Below is a small trained network, with its code and all its weights. Each question gives an input and a target symbol and asks what happens when units are switched off, that is, made to give their printed mean instead of their output.

import numpy as np


def w(rows, s, z=0):
    codes = np.array(rows[::2]) - 128.0
    scale = np.full(codes.shape[1], s)
    scale[-1] = z or s
    return codes * scale


def softmax(a):
    e = np.exp(a - a.max(-1, keepdims=True))
    return e / e.sum(-1, keepdims=True)


def log_softmax(a):
    a = a - a.max(-1, keepdims=True)
    return a - np.log(np.exp(a).sum(-1, keepdims=True))


def net(x, mask):
    ids = ['ΔΘΨΩαβγεημφ'.index(c) for c in x.split()]
    T = len(ids)
    res = E[ids] + P[:T]
    u = 0
    for l in range(3):
        r = res
        for j in range(2):
            rows = slice(4 * j, 4 * j + 4)
            q, k, v = (r @ M[l][rows].T for M in (Q, K, V))
            z = softmax(np.where(np.tri(T) > 0, q @ k.T / 4**0.5, -1e9)) @ v
            o = O[l][rows]
            res = res + np.where(mask[u + j], z, o[:, -1]) @ o[:, :-1]
        u += 2
    return log_softmax(res[-1] @ U[:, :-1].T + U[:, -1])


Q, K, V, O = {}, {}, {}, {}
E = w([
[158,156,66],'Δ',
[135,182,108],'Θ',
[247,255,219],'Ψ',
[227,199,14],'Ω',
[52,92,62],'α',
[56,103,110],'β',
[5,126,2],'γ',
[45,86,82],'ε',
[45,115,26],'η',
[202,191,235],'μ',
[139,150,202],'φ',
],0.0084)
P = w([
[119,61,125],'0',
[153,113,117],'1',
[82,97,151],'2',
[161,136,92],'3',
[61,124,182],'4',
[172,146,86],'5',
[64,117,192],'6',
[188,154,85],'7',
[48,105,214],'8',
[233,176,78],'9',
[30,91,245],'10',
[178,254,56],'11',
[101,217,247],'12',
],0.01)
Q[0] = w([
[7,155,100],'L0H1',
[143,124,168],'L0H1',
[203,116,124],'L0H1',
[194,116,79],'L0H1',
[101,108,110],'L0H2',
[81,224,137],'L0H2',
[176,153,85],'L0H2',
[105,103,129],'L0H2',
],0.015)
K[0] = w([
[9,119,142],'L0H1',
[123,157,156],'L0H1',
[188,109,105],'L0H1',
[228,80,66],'L0H1',
[78,128,144],'L0H2',
[91,184,185],'L0H2',
[155,209,26],'L0H2',
[98,102,161],'L0H2',
],0.013)
V[0] = w([
[151,100,120],'L0H1',
[195,60,109],'L0H1',
[103,138,199],'L0H1',
[144,109,145],'L0H1',
[45,131,95],'L0H2',
[124,156,151],'L0H2',
[73,128,105],'L0H2',
[254,58,118],'L0H2',
],0.0056)
O[0] = w([
[104,143,118,90],'L0H1',
[72,151,91,40],'L0H1',
[168,67,65,120],'L0H1',
[119,114,108,97],'L0H1',
[179,253,171,1],'L0H2',
[122,52,101,197],'L0H2',
[160,204,154,39],'L0H2',
[70,142,118,144],'L0H2',
],0.0068,0.00071)
Q[1] = w([
[12,205,94],'L1H1',
[19,215,58],'L1H1',
[157,98,170],'L1H1',
[121,141,94],'L1H1',
[179,48,59],'L1H2',
[95,168,200],'L1H2',
[128,1,107],'L1H2',
[119,166,148],'L1H2',
],0.016)
K[1] = w([
[214,77,5],'L1H1',
[202,42,54],'L1H1',
[108,178,126],'L1H1',
[135,90,139],'L1H1',
[61,101,196],'L1H2',
[171,125,66],'L1H2',
[147,16,134],'L1H2',
[134,152,114],'L1H2',
],0.016)
V[1] = w([
[136,197,142],'L1H1',
[48,211,196],'L1H1',
[131,203,255],'L1H1',
[89,148,165],'L1H1',
[117,115,122],'L1H2',
[134,22,34],'L1H2',
[204,237,182],'L1H2',
[23,65,120],'L1H2',
],0.0055)
O[1] = w([
[139,63,131,175],'L1H1',
[90,101,108,143],'L1H1',
[129,76,75,137],'L1H1',
[111,129,112,119],'L1H1',
[127,143,131,113],'L1H2',
[122,205,118,103],'L1H2',
[147,10,109,242],'L1H2',
[104,248,170,6],'L1H2',
],0.011,0.0014)
Q[2] = w([
[91,64,125],'L2H1',
[92,106,204],'L2H1',
[112,81,94],'L2H1',
[113,165,249],'L2H1',
[171,168,136],'L2H2',
[123,112,96],'L2H2',
[53,83,95],'L2H2',
[149,121,26],'L2H2',
],0.017)
K[2] = w([
[33,56,100],'L2H1',
[23,87,189],'L2H1',
[44,90,78],'L2H1',
[89,144,250],'L2H1',
[50,91,129],'L2H2',
[149,129,174],'L2H2',
[219,57,94],'L2H2',
[100,45,250],'L2H2',
],0.011)
V[2] = w([
[135,93,93],'L2H1',
[128,88,124],'L2H1',
[86,135,115],'L2H1',
[180,179,71],'L2H1',
[25,96,84],'L2H2',
[99,116,249],'L2H2',
[110,126,101],'L2H2',
[250,123,198],'L2H2',
],0.018)
O[2] = w([
[82,112,103,133],'L2H1',
[88,117,128,98],'L2H1',
[151,170,131,117],'L2H1',
[145,94,69,253],'L2H1',
[52,108,155,26],'L2H2',
[140,177,230,98],'L2H2',
[108,120,115,116],'L2H2',
[253,116,160,178],'L2H2',
],0.023,0.0015)
U = w([
[181,194,79,255],'Δ',
[159,144,149,206],'Θ',
[230,140,166,151],'Ψ',
[171,65,98,6],'Ω',
[105,216,170,75],'α',
[110,215,228,108],'β',
[60,148,138,21],'γ',
[100,217,211,90],'ε',
[95,186,133,26],'η',
[207,214,231,37],'μ',
[162,222,254,127],'φ',
],0.0064,0.0073)

Each question gives the input, a string of symbols that net reads in full, and the target symbol t.
The units are the heads (4 rows each of Q, K, V and O). Each row of codes is followed by its name. A weight is (code - 128) times the scale printed after its matrix; where a second scale follows, it is the last column's (O and U).
mask holds one flag per head, layer by layer. A switched-off head (its flag False) gives its mean, the last column of its rows in O, instead of its output. The means were averaged over made-up inputs and are rounded, as every weight is.
A unit's drop is (log p(t) with every unit on - log p(t) with that unit switched off) / (log p(t) with every unit on - log p(t) with every unit switched off).
The circuit of an input: a set's keep is (log p(t) with only the set's units on - log p(t) with every unit switched off) / (log p(t) with every unit on - log p(t) with every unit switched off). Starting from all 6 units, units are removed one at a time, each time the one whose removal leaves the highest keep (on an exact tie, the one counted first), for as long as the keep stays at least 0.8.
circuit, biggest first: the units of the circuit, biggest drop first
unit that matters most: the unit with the biggest drop
heads that matter: for each layer, one digit per head in row order, 1 if its drop is at least 0.15 and else 0, layers parted by /
drop when u is switched off: that unit's drop, to one decimal
input ε Ψ Ψ γ Ψ Ψ μ, target Ψ: unit that matters most => L1H1
input Ψ γ β, target γ: circuit, biggest first => L2H2, L1H2
input α γ γ Δ Ψ Θ Ψ Θ, target Ψ: circuit, biggest first => L2H2, L1H2
input φ Ψ φ α α Ω μ β Ω Ψ Ψ, target Ψ: heads that matter => 10 / 11 / 01
input γ Ψ α, target Ψ: heads that matter => 01 / 00 / 01
input γ μ α, target μ: heads that matter => 01 / 00 / 11
input Δ α Ψ φ Ψ Ψ β, target Ψ: heads that matter => 10 / 01 / 01
input μ Ω Ψ Ω, target Ψ: heads that matter => 00 / 00 / 01
input Δ α Θ Ψ η, target Ψ: heads that matter => 01 / 01 / 01
input φ Ψ μ η φ Ψ Ψ Θ ε Ω β, target Δ: circuit, biggest first => L2H2, L2H1
input Ψ ε Θ Ψ γ γ Ω Ψ Ω γ φ η, target φ: heads that matter => 00 / 00 / 01
input η β Ψ β Δ Ψ Ψ η, target Ψ: heads that matter => 00 / 01 / 01
input Δ φ μ γ μ, target γ: heads that matter => 11 / 00 / 01
input φ Ψ γ φ η β μ γ Ψ ε Ω Θ Ψ, target Ψ: circuit, biggest first => L1H1, L1H2, L2H2, L0H1
input μ Ψ φ μ Δ γ Ψ γ Ψ α Ψ Ψ φ, target Ψ: unit that matters most => L1H1
input ε φ Ψ Ω Ψ μ α η Θ β Ψ Ψ Ω, target Ψ: heads that matter => 11 / 01 / 01
input Ψ γ ε, target γ: heads that matter => 01 / 01 / 01
input μ μ γ α α μ ε Ψ Θ Ψ Δ, target Ψ: heads that matter => 00 / 01 / 01
input Ω μ β η Ψ β Ω Ω Ψ Ω β, target Ω: heads that matter => 01 / 00 / 01
input Ψ η μ γ α, target γ: circuit, biggest first => L2H2, L1H2, L0H2
input β ε φ φ β, target φ: unit that matters most => L2H1
input Ψ β γ Θ, target γ: heads that matter => 00 / 00 / 01
input μ φ Θ, target φ: circuit, biggest first => L2H2, L2H1
input β ε α γ γ, target γ: drop when L1H1 is switched off => -0.4
input γ ε Ω β β Θ β β Ω μ γ α, target γ: drop when L1H1 is switched off => 0.2
input α γ φ Ψ Ω β Ω γ μ Ψ Ψ Ψ α, target Ψ: drop when L0H1 is switched off => 0.2
input α μ β, target μ: drop when L0H2 is switched off => 1.0
input Δ Θ φ φ ε φ γ Ψ μ, target Ψ: circuit, biggest first => L2H2
